Below is a small trained network, with its code and all its weights. Each question gives an input and a class and asks what happens when units are switched off, that is, made to give their printed mean instead of their output.

import numpy as np


def w(rows, s, z=0):
    codes = np.array(rows[::2]) - 128.0
    scale = np.full(codes.shape[1], s)
    scale[-1] = z or s
    return codes * scale


def norm(h):
    return h / np.sqrt((h * h).mean(-1, keepdims=True) + 1e-5)


def f(y):
    return np.maximum(y, 0)


def log_softmax(a):
    a = a - a.max(-1, keepdims=True)
    return a - np.log(np.exp(a).sum(-1, keepdims=True))


def net(x, mask):
    res = np.array(x, float).reshape(1, 6) / 4 @ E
    u = 0
    for l in range(2):
        y = f(norm(res) @ A[l][:, :-1].T + A[l][:, -1])
        res = res + np.where(mask[u : u + 7], y, B[l][:, -1]) @ B[l][:, :-1]
        u += 7
    return log_softmax(norm(res)[-1] @ U[:, :-1].T + U[:, -1])


A, B = {}, {}
E = w([
[130,254,68,195,122,206,170,157,120,134],'x0',
[171,149,110,232,174,71,150,203,221,149],'x1',
[68,94,75,179,209,165,111,58,99,229],'x2',
[110,113,247,170,181,194,155,193,129,75],'x3',
[79,72,150,111,115,172,146,158,236,92],'x4',
[111,97,120,225,37,141,90,38,121,136],'x5',
],0.013)
A[0] = w([
[80,197,63,184,104,154,116,45,125,181,14],'0.n1',
[170,214,91,81,160,155,138,156,18,103,93],'0.n2',
[85,194,92,168,38,185,104,139,172,144,41],'0.n3',
[194,151,13,66,55,42,109,90,122,159,62],'0.n4',
[51,131,173,178,170,227,150,125,125,104,42],'0.n5',
[138,166,86,163,115,130,181,211,186,119,66],'0.n6',
[254,158,152,69,208,154,160,149,55,152,2],'0.n7',
],0.0091,0.0069)
B[0] = w([
[136,57,245,87,117,184,91,180,142,27,194],'0.n1',
[202,120,148,79,134,141,240,152,128,165,206],'0.n2',
[192,127,59,118,134,192,189,97,168,141,172],'0.n3',
[25,205,85,206,118,95,141,90,129,208,254],'0.n4',
[89,171,55,165,114,37,165,72,144,132,182],'0.n5',
[98,97,155,115,43,122,53,100,134,110,198],'0.n6',
[112,76,100,66,158,105,131,145,193,149,169],'0.n7',
],0.011,0.0069)
A[1] = w([
[97,92,130,132,212,75,104,125,152,206,1],'1.n1',
[113,185,102,121,103,168,146,61,129,130,61],'1.n2',
[184,181,154,147,70,147,174,199,115,76,29],'1.n3',
[120,140,215,66,138,139,134,130,19,116,154],'1.n4',
[49,98,135,73,216,72,126,155,142,155,102],'1.n5',
[119,84,136,123,102,150,93,5,13,156,72],'1.n6',
[158,236,102,114,136,181,137,149,17,130,90],'1.n7',
],0.013,0.0059)
B[1] = w([
[162,143,91,129,236,88,118,90,68,154,187],'1.n1',
[135,172,78,176,137,127,146,140,112,115,200],'1.n2',
[125,60,128,110,184,133,104,51,105,133,197],'1.n3',
[173,117,150,155,41,160,128,165,174,94,218],'1.n4',
[184,105,114,1,122,175,146,102,96,161,229],'1.n5',
[23,175,80,79,138,193,39,94,143,57,254],'1.n6',
[243,119,118,99,124,178,201,108,128,200,190],'1.n7',
],0.013,0.0091)
U = w([
[147,96,172,70,86,179,123,139,144,58,216],'0',
[160,158,135,170,79,48,81,143,133,144,91],'1',
[197,101,106,87,174,135,175,99,121,190,181],'2',
[75,136,160,131,131,124,83,212,53,143,2],'3',
[104,195,92,204,73,150,183,105,117,151,69],'4',
[85,96,164,204,175,102,117,136,142,84,116],'5',
[118,81,199,149,156,112,70,193,118,89,25],'6',
[4,143,77,111,155,135,46,60,109,134,136],'7',
],0.02,0.0087)

Each question gives the input, the list of numbers given to net, and the class t.
The units are the neurons (one row each of A and B). Each row of codes is followed by its name. A weight is (code - 128) times the scale printed after its matrix; where a second scale follows, it is the last column's (A, B and U).
mask holds one flag per neuron, layer by layer. A switched-off neuron (its flag False) gives its mean, the last column of its row in B, instead of its output. The means were averaged over made-up inputs and are rounded, as every weight is.
A unit's drop is (log p(t) with every unit on - log p(t) with that unit switched off) / (log p(t) with every unit on - log p(t) with every unit switched off).
The circuit of an input: a set's keep is (log p(t) with only the set's units on - log p(t) with every unit switched off) / (log p(t) with every unit on - log p(t) with every unit switched off). Starting from the 12 units with the biggest drops (on a tie, the unit counted first), units are removed one at a time, each time the one whose removal leaves the highest keep (on an exact tie, the one counted first), for as long as the keep stays at least 0.8.
units of the circuit, in order: the units of the circuit, biggest drop first
unit that matters most: the unit with the biggest drop
k most important neurons of layer l: the k neurons of layer l with the biggest drops, biggest first
drop when u is switched off: that unit's drop, to one decimal
input [-7,6,-3,-7,-1,7], class 7: unit that matters most => 0.n4
input [0,-8,7,5,4,-8], class 2: 3 most important neurons of layer 0 => 0.n5, 0.n1, 0.n6
input [1,3,-1,-8,8,1], class 4: units of the circuit, in order => 1.n6, 0.n4
input [6,-6,-5,-7,5,6], class 4: units of the circuit, in order => 0.n3, 1.n2
input [-1,2,6,0,3,0], class 2: 2 most important neurons of layer 1 => 1.n6, 1.n5
input [-6,5,-4,-1,-8,7], class 7: units of the circuit, in order => 1.n6, 1.n4
input [6,2,6,-8,2,2], class 4: 3 most important neurons of layer 1 => 1.n6, 1.n2, 1.n3
input [3,-5,2,4,1,1], class 4: 2 most important neurons of layer 1 => 1.n2, 1.n7
input [-7,-5,6,5,-4,-3], class 0: 2 most important neurons of layer 1 => 1.n4, 1.n5
input [1,7,-3,2,5,-1], class 5: 2 most important neurons of layer 0 => 0.n1, 0.n2
input [3,0,-1,-8,3,-6], class 4: units of the circuit, in order => 0.n4, 1.n6
input [-2,5,-8,-5,3,-3], class 1: 2 most important neurons of layer 1 => 1.n6, 1.n5
input [2,-8,-2,3,-8,1], class 0: 4 most important neurons of layer 1 => 1.n4, 1.n6, 1.n1, 1.n5
input [8,6,-1,4,-6,6], class 2: unit that matters most => 1.n3
input [0,6,0,-3,2,-3], class 1: units of the circuit, in order => 0.n6, 1.n6, 1.n7
input [-5,2,6,-5,8,1], class 2: 2 most important neurons of layer 1 => 1.n5, 1.n6
input [4,3,-1,-4,3,-5], class 4: 2 most important neurons of layer 0 => 0.n6, 0.n1
input [6,-1,1,-3,2,7], class 0: 3 most important neurons of layer 0 => 0.n1, 0.n3, 0.n5
input [-7,1,-2,7,2,8], class 6: 2 most important neurons of layer 1 => 1.n5, 1.n7
input [3,-1,4,3,-4,2], class 0: units of the circuit, in order => 0.n1
input [-5,4,-6,8,0,1], class 6: drop when 1.n5 is switched off => 0.4
input [7,8,-1,7,-8,5], class 2: drop when 0.n4 is switched off => 0.3
input [6,-3,-3,-5,5,-8], class 2: drop when 1.n6 is switched off => 0.1
input [8,-3,0,3,8,-4], class 4: 3 most important neurons of layer 1 => 1.n6, 1.n5, 1.n2
